Here is a tiny trained network, its code and every weight. The questions are about switching its units off for an input and a class, where a switched-off unit gives its printed mean instead of its output.

import numpy as np


def w(rows, s, z=0):
    codes = np.array(rows[::2]) - 128.0
    scale = np.full(codes.shape[1], s)
    scale[-1] = z or s
    return codes * scale


def norm(h):
    return h / np.sqrt((h * h).mean(-1, keepdims=True) + 1e-5)


def f(y):
    return np.maximum(y, 0)


def log_softmax(a):
    a = a - a.max(-1, keepdims=True)
    return a - np.log(np.exp(a).sum(-1, keepdims=True))


def net(x, mask):
    res = np.array(x, float).reshape(1, 7) / 4 @ E
    u = 0
    for l in range(2):
        y = f(norm(res) @ A[l][:, :-1].T + A[l][:, -1])
        res = res + np.where(mask[u : u + 13], y, B[l][:, -1]) @ B[l][:, :-1]
        u += 13
    return log_softmax(norm(res)[-1] @ U[:, :-1].T + U[:, -1])


A, B = {}, {}
E = w([
[37,214,119,41,106,39,102,107,205],'x0',
[137,129,140,134,140,139,157,123,150],'x1',
[135,126,132,135,140,133,150,122,144],'x2',
[3,118,128,113,252,140,122,236,101],'x3',
[129,132,142,132,120,133,141,135,133],'x4',
[140,126,88,132,178,114,124,102,124],'x5',
[93,81,46,8,91,128,255,126,86],'x6',
],0.0023)
A[0] = w([
[146,179,100,136,85,85,133,66,172,77],'0.n0',
[209,128,118,137,77,126,130,82,150,97],'0.n1',
[38,115,136,152,201,145,137,182,134,156],'0.n2',
[144,164,167,214,146,151,51,125,212,201],'0.n3',
[191,126,138,49,77,77,213,82,59,127],'0.n4',
[87,71,101,2,138,162,150,149,101,68],'0.n5',
[133,88,79,126,151,209,109,157,130,83],'0.n6',
[138,172,83,51,136,193,173,112,110,65],'0.n7',
[47,159,123,99,163,75,132,142,182,121],'0.n8',
[112,198,156,16,89,62,98,87,151,80],'0.n9',
[81,87,5,188,153,108,111,96,132,252],'0.n10',
[145,53,127,187,116,254,146,111,6,63],'0.n11',
[157,112,65,93,92,132,230,140,80,65],'0.n12',
],0.0038,0.0017)
B[0] = w([
[39,144,163,125,154,121,195,101,66,191],'0.n0',
[26,143,140,130,127,217,141,101,71,208],'0.n1',
[77,133,124,185,95,191,111,64,85,224],'0.n2',
[128,125,26,122,78,73,99,191,183,253],'0.n3',
[91,111,104,190,113,132,93,155,145,231],'0.n4',
[117,116,105,184,109,168,50,205,227,212],'0.n5',
[82,160,190,97,186,131,141,86,170,167],'0.n6',
[137,109,104,187,111,117,61,164,195,175],'0.n7',
[181,131,190,78,176,118,195,116,81,209],'0.n8',
[252,106,176,119,175,129,185,112,109,223],'0.n9',
[145,155,191,168,62,142,163,157,142,198],'0.n10',
[214,174,171,4,195,40,152,78,109,245],'0.n11',
[128,78,91,116,76,49,74,182,213,210],'0.n12',
],0.0035,0.0037)
A[1] = w([
[1,140,173,141,186,175,107,146,97,143],'1.n0',
[161,146,166,80,174,109,177,154,105,146],'1.n1',
[160,133,151,197,128,122,92,153,110,110],'1.n2',
[111,120,151,155,89,116,128,24,126,53],'1.n3',
[157,179,80,143,111,108,76,186,179,117],'1.n4',
[127,212,105,171,130,64,103,140,118,111],'1.n5',
[191,119,165,143,45,49,97,84,198,255],'1.n6',
[109,138,76,151,62,162,125,51,62,67],'1.n7',
[162,153,153,47,168,93,112,98,124,83],'1.n8',
[212,142,131,25,153,139,181,129,113,242],'1.n9',
[147,70,137,148,167,158,131,101,70,127],'1.n10',
[140,138,89,170,165,146,106,75,147,206],'1.n11',
[65,189,157,88,102,69,175,126,175,159],'1.n12',
],0.0043,0.00098)
B[1] = w([
[140,186,84,158,75,208,191,24,87,193],'1.n0',
[214,126,174,112,78,77,49,51,115,178],'1.n1',
[107,64,114,53,111,22,175,152,198,165],'1.n2',
[77,197,75,119,135,253,146,108,63,165],'1.n3',
[106,30,58,115,83,88,181,141,180,188],'1.n4',
[156,60,120,102,72,125,156,204,156,170],'1.n5',
[56,115,109,145,212,158,139,148,99,253],'1.n6',
[81,213,160,173,169,186,173,112,130,162],'1.n7',
[205,110,195,86,160,135,122,101,106,170],'1.n8',
[137,197,188,150,141,48,26,155,135,197],'1.n9',
[123,138,158,69,100,77,109,127,115,153],'1.n10',
[95,117,138,41,73,165,138,165,166,158],'1.n11',
[220,72,156,150,166,105,62,141,89,195],'1.n12',
],0.0037,0.0053)
U = w([
[113,12,29,148,75,86,157,252,229,253],'0',
[239,147,212,75,166,62,97,114,79,76],'1',
[64,208,87,174,102,255,216,74,60,63],'2',
],0.0072,0.00053)

Each question gives the input, the list of numbers given to net, and the class t.
The units are the neurons (one row each of A and B). Each row of codes is followed by its name. A weight is (code - 128) times the scale printed after its matrix; where a second scale follows, it is the last column's (A, B and U).
mask holds one flag per neuron, layer by layer. A switched-off neuron (its flag False) gives its mean, the last column of its row in B, instead of its output. The means were averaged over made-up inputs and are rounded, as every weight is.
A unit's drop is (log p(t) with every unit on - log p(t) with that unit switched off) / (log p(t) with every unit on - log p(t) with every unit switched off).
The circuit of an input: a set's keep is (log p(t) with only the set's units on - log p(t) with every unit switched off) / (log p(t) with every unit on - log p(t) with every unit switched off). Starting from the 12 units with the biggest drops (on a tie, the unit counted first), units are removed one at a time, each time the one whose removal leaves the highest keep (on an exact tie, the one counted first), for as long as the keep stays at least 0.8.
units of the circuit, in order: the units of the circuit, biggest drop first
top k neurons: the k neurons with the biggest drops, biggest first
k most important neurons of layer l: the k neurons of layer l with the biggest drops, biggest first
drop of u: that unit's drop, to one decimal
input [-4,-1,0,5,0,7,-1], class 2: units of the circuit, in order -> 1.n0
input [-4,4,0,3,-7,-7,-4], class 0: top 3 neurons -> 0.n3, 0.n8, 0.n9
input [-8,0,-3,7,-6,-4,-2], class 1: top 2 neurons -> 0.n11, 0.n1
input [7,5,4,-3,-6,-4,-8], class 0: units of the circuit, in order -> 0.n3, 1.n4
input [4,5,-5,6,-1,0,4], class 2: top 4 neurons -> 0.n2, 0.n11, 1.n0, 0.n5
input [1,-2,6,-8,-2,2,-7], class 2: 2 most important neurons of layer 1 -> 1.n3, 1.n7
input [-6,-2,-4,-1,-7,0,4], class 1: top 2 neurons -> 0.n11, 0.n3
input [6,-6,2,-7,1,-2,-1], class 2: top 2 neurons -> 0.n11, 1.n3
input [-3,0,7,5,-3,5,-1], class 2: 2 most important neurons of layer 0 -> 0.n2, 0.n9
input [4,0,4,7,2,-1,6], class 2: units of the circuit, in order -> 0.n2, 1.n0
input [5,-6,-8,1,-5,0,4], class 1: top 2 neurons -> 0.n8, 0.n9
input [-5,4,2,-2,1,5,4], class 1: 3 most important neurons of layer 0 -> 0.n11, 0.n3, 0.n6
input [-6,7,-7,6,6,-5,4], class 1: top 3 neurons -> 0.n11, 0.n1, 0.n4
input [3,-7,3,-6,-8,5,-1], class 2: top neuron -> 0.n11
input [2,4,1,4,-6,0,3], class 2: top 3 neurons -> 0.n2, 0.n3, 1.n0
input [5,-6,1,2,-7,3,-5], class 0: top 2 neurons -> 0.n3, 0.n11
input [3,-3,-5,-7,6,-7,-8], class 0: top 2 neurons -> 0.n3, 0.n2
input [-1,-5,-8,-5,4,-5,-5], class 0: top 2 neurons -> 0.n3, 0.n2
input [-7,8,8,7,2,3,0], class 1: top 2 neurons -> 0.n11, 0.n1
input [1,1,8,-1,2,6,-3], class 0: units of the circuit, in order -> 0.n3
input [-5,5,1,-2,-6,4,-7], class 0: drop of 0.n3 -> 0.5
input [-4,8,7,-1,0,0,3], class 1: drop of 0.n3 -> 0.6
input [-1,-4,8,-3,8,-5,-1], class 2: drop of 0.n1 -> 0.2
input [-3,8,1,-4,3,-5,-8], class 0: drop of 0.n3 -> 0.1
